Here is a tiny trained network, its code and every weight. The questions are about switching its units off for an input and a class, where a switched-off unit gives its printed mean instead of its output.

import numpy as np


def w(rows, s, z=0):
    codes = np.array(rows[::2]) - 128.0
    scale = np.full(codes.shape[1], s)
    scale[-1] = z or s
    return codes * scale


def norm(h):
    return h / np.sqrt((h * h).mean(-1, keepdims=True) + 1e-5)


def f(y):
    return y / 2 * (1 + np.tanh(0.7978845608 * (y + 0.044715 * y**3)))


def log_softmax(a):
    a = a - a.max(-1, keepdims=True)
    return a - np.log(np.exp(a).sum(-1, keepdims=True))


def net(x, mask):
    res = np.array(x, float).reshape(1, 5) / 4 @ E
    u = 0
    for l in range(3):
        y = f(norm(res) @ A[l][:, :-1].T + A[l][:, -1])
        res = res + np.where(mask[u : u + 11], y, B[l][:, -1]) @ B[l][:, :-1]
        u += 11
    return log_softmax(norm(res)[-1] @ U[:, :-1].T + U[:, -1])


A, B = {}, {}
E = w([
[217,49,81,204,202,99,112,34,35,144,182,160],'x0',
[123,80,193,155,100,198,88,175,72,197,193,191],'x1',
[73,174,113,24,71,150,179,114,138,121,184,138],'x2',
[211,118,48,131,70,212,198,125,181,73,97,163],'x3',
[196,136,131,106,226,78,151,234,83,2,2,141],'x4',
],0.0052)
A[0] = w([
[174,85,80,94,145,99,147,98,61,150,163,117,20],'L0N0',
[67,162,121,65,80,190,163,178,125,129,112,185,44],'L0N1',
[20,136,209,91,125,106,47,158,93,192,169,116,104],'L0N2',
[141,97,119,173,78,193,120,85,133,207,193,159,36],'L0N3',
[117,139,94,87,36,190,117,98,164,143,175,188,159],'L0N4',
[140,90,163,165,234,89,87,99,2,164,140,148,79],'L0N5',
[206,52,155,163,113,207,139,160,75,139,97,217,84],'L0N6',
[140,127,118,108,126,140,144,128,146,115,106,144,47],'L0N7',
[132,112,145,115,176,121,109,115,54,124,216,169,18],'L0N8',
[113,148,167,75,108,110,78,125,77,138,142,153,2],'L0N9',
[142,129,153,190,124,123,102,192,174,149,107,177,28],'L0N10',
],0.0064,0.0032)
B[0] = w([
[180,108,188,159,133,116,86,153,202,99,157,177,156],'L0N0',
[116,172,112,117,107,31,133,182,46,157,109,148,197],'L0N1',
[69,166,189,23,45,154,187,147,52,164,143,135,255],'L0N2',
[101,155,83,76,231,180,224,25,146,115,125,76,228],'L0N3',
[113,18,160,192,99,185,185,166,166,160,123,107,246],'L0N4',
[226,163,213,166,80,34,6,203,99,127,157,169,252],'L0N5',
[240,168,115,125,181,165,169,146,32,123,154,85,207],'L0N6',
[127,166,144,93,131,136,99,129,105,130,162,121,123],'L0N7',
[145,97,48,128,141,53,138,62,153,190,112,170,168],'L0N8',
[135,143,80,81,71,118,163,92,111,147,134,101,131],'L0N9',
[163,128,205,113,110,62,54,75,113,106,113,3,141],'L0N10',
],0.0057,0.0055)
A[1] = w([
[102,154,137,99,60,117,125,139,131,116,129,120,49],'L1N0',
[146,133,173,129,122,113,81,163,137,109,55,43,74],'L1N1',
[2,110,128,108,133,143,149,115,131,138,139,141,102],'L1N2',
[102,171,138,64,166,100,117,142,160,80,57,119,112],'L1N3',
[94,184,150,137,195,89,98,84,152,154,125,140,20],'L1N4',
[163,155,72,114,176,69,123,114,160,102,106,121,157],'L1N5',
[105,111,156,76,149,96,118,126,131,111,145,153,29],'L1N6',
[131,168,97,113,212,103,148,143,120,62,64,118,4],'L1N7',
[96,158,146,127,138,72,96,106,154,138,100,110,38],'L1N8',
[181,87,82,155,122,109,109,122,151,132,131,134,128],'L1N9',
[50,157,169,155,119,139,86,161,113,95,112,101,36],'L1N10',
],0.009,0.0028)
B[1] = w([
[137,109,158,126,90,88,172,157,85,120,89,154,194],'L1N0',
[147,105,155,131,153,89,122,137,249,106,70,158,243],'L1N1',
[104,90,102,153,115,100,128,109,201,120,76,178,247],'L1N2',
[111,110,92,54,147,159,240,76,168,126,124,75,255],'L1N3',
[128,192,147,90,96,121,167,179,119,140,134,177,138],'L1N4',
[173,129,121,97,138,146,106,174,161,82,67,142,237],'L1N5',
[139,114,95,127,134,154,130,145,97,192,125,116,135],'L1N6',
[104,175,1,48,210,151,109,35,129,90,222,98,244],'L1N7',
[108,148,150,113,127,186,146,194,97,107,134,139,153],'L1N8',
[117,128,221,191,174,124,122,161,106,111,106,162,189],'L1N9',
[121,86,159,168,85,165,181,156,181,136,123,160,173],'L1N10',
],0.0068,0.0048)
A[2] = w([
[44,163,138,75,39,111,124,204,169,117,108,161,86],'L2N0',
[176,153,123,115,154,46,43,81,2,92,160,166,158],'L2N1',
[184,114,148,221,154,40,37,176,183,44,79,162,107],'L2N2',
[225,152,152,111,106,61,116,196,88,143,158,138,167],'L2N3',
[129,148,64,157,92,140,133,192,146,60,43,149,135],'L2N4',
[112,140,131,94,113,114,99,114,133,118,105,177,60],'L2N5',
[74,118,42,118,96,145,143,47,187,124,146,116,111],'L2N6',
[88,220,144,128,112,49,37,78,48,232,177,61,2],'L2N7',
[70,78,199,146,136,85,129,83,110,174,202,85,119],'L2N8',
[224,93,108,188,115,204,164,133,101,86,93,97,157],'L2N9',
[124,168,122,78,104,83,73,156,96,132,165,155,48],'L2N10',
],0.0063,0.0037)
B[2] = w([
[155,149,203,150,95,40,180,153,80,197,92,169,230],'L2N0',
[74,136,126,112,125,167,19,151,103,123,154,189,247],'L2N1',
[111,156,190,210,185,75,97,59,189,176,55,161,254],'L2N2',
[111,146,87,161,119,178,36,80,118,71,170,197,236],'L2N3',
[102,130,136,86,124,79,79,163,91,92,168,156,188],'L2N4',
[127,112,136,144,155,142,179,164,121,95,189,136,118],'L2N5',
[95,127,140,188,128,68,49,129,166,94,118,95,221],'L2N6',
[129,152,86,5,47,186,153,246,38,71,136,118,165],'L2N7',
[82,127,62,136,91,138,136,189,144,43,85,101,179],'L2N8',
[179,170,176,115,130,122,100,146,60,166,152,98,209],'L2N9',
[151,92,90,134,144,253,143,149,120,142,142,100,138],'L2N10',
],0.0067,0.0055)
U = w([
[125,169,47,21,212,102,174,131,215,39,78,57,71],'0',
[206,99,135,176,184,202,233,93,97,185,160,27,3],'1',
[36,57,67,191,92,159,146,23,254,158,147,57,20],'2',
[196,154,193,214,198,72,11,121,142,127,105,174,225],'3',
[51,122,186,85,34,51,244,185,150,190,65,124,223],'4',
[135,159,113,58,94,177,67,188,21,114,185,152,164],'5',
],0.0091,0.002)

Each question gives the input, the list of numbers given to net, and the class t.
The units are the neurons (one row each of A and B). Each row of codes is followed by its name. A weight is (code - 128) times the scale printed after its matrix; where a second scale follows, it is the last column's (A, B and U).
mask holds one flag per neuron, layer by layer. A switched-off neuron (its flag False) gives its mean, the last column of its row in B, instead of its output. The means were averaged over made-up inputs and are rounded, as every weight is.
A unit's drop is (log p(t) with every unit on - log p(t) with that unit switched off) / (log p(t) with every unit on - log p(t) with every unit switched off).
The circuit of an input: a set's keep is (log p(t) with only the set's units on - log p(t) with every unit switched off) / (log p(t) with every unit on - log p(t) with every unit switched off). Starting from the 12 units with the biggest drops (on a tie, the unit counted first), units are removed one at a time, each time the one whose removal leaves the highest keep (on an exact tie, the one counted first), for as long as the keep stays at least 0.8.
units of the circuit, in order: the units of the circuit, biggest drop first
most important unit: the unit with the biggest drop
k most important neurons: the k neurons with the biggest drops, biggest first
k most important neurons of layer l: the k neurons of layer l with the biggest drops, biggest first
drop when u is switched off: that unit's drop, to one decimal
input [7,-3,7,5,4], class 3: most important unit : L0N3
input [-7,8,-4,5,4], class 3: units of the circuit, in order : L0N2, L2N2
input [1,7,7,8,-7], class 2: 2 most important neurons : L0N3, L2N6
input [2,8,-6,8,1], class 5: 3 most important neurons of layer 0 : L0N6, L0N4, L0N3
input [-7,-3,4,7,2], class 4: 2 most important neurons : L0N3, L2N0
input [5,-6,0,6,-3], class 3: 3 most important neurons : L0N2, L1N3, L0N6
input [-1,3,-5,-8,-6], class 5: 2 most important neurons : L0N5, L2N7
input [-1,-1,-1,6,1], class 5: 2 most important neurons of layer 1 : L1N1, L1N2
input [8,-2,8,6,6], class 5: 4 most important neurons of layer 1 : L1N1, L1N7, L1N2, L1N3
input [-5,-5,-4,6,-3], class 4: 2 most important neurons : L0N5, L0N3
input [3,6,-1,-6,-7], class 5: 3 most important neurons : L0N5, L2N7, L1N3
input [-2,-6,5,7,-1], class 4: 2 most important neurons of layer 0 : L0N3, L0N4
input [4,0,6,-4,-5], class 2: 4 most important neurons : L0N3, L1N2, L0N4, L0N1
input [-3,7,-5,0,-8], class 2: units of the circuit, in order : L0N3
input [-1,-7,-3,6,-3], class 3: 2 most important neurons : L0N3, L0N2
input [3,6,-6,-4,-1], class 5: 2 most important neurons : L2N7, L0N2
input [0,-4,-6,-6,-5], class 5: 2 most important neurons : L0N5, L0N4
input [4,3,3,6,2], class 1: 3 most important neurons of layer 0 : L0N5, L0N4, L0N1
input [-6,-8,1,6,-3], class 4: drop when L1N7 is switched off : 0.1
input [2,6,3,-7,-8], class 4: most important unit : L0N2
input [4,1,5,2,-1], class 1: drop when L0N2 is switched off : 0.2
input [7,-8,2,7,-2], class 3: drop when L0N6 is switched off : 0.0
input [-3,-8,8,2,-4], class 4: drop when L2N0 is switched off : 0.1
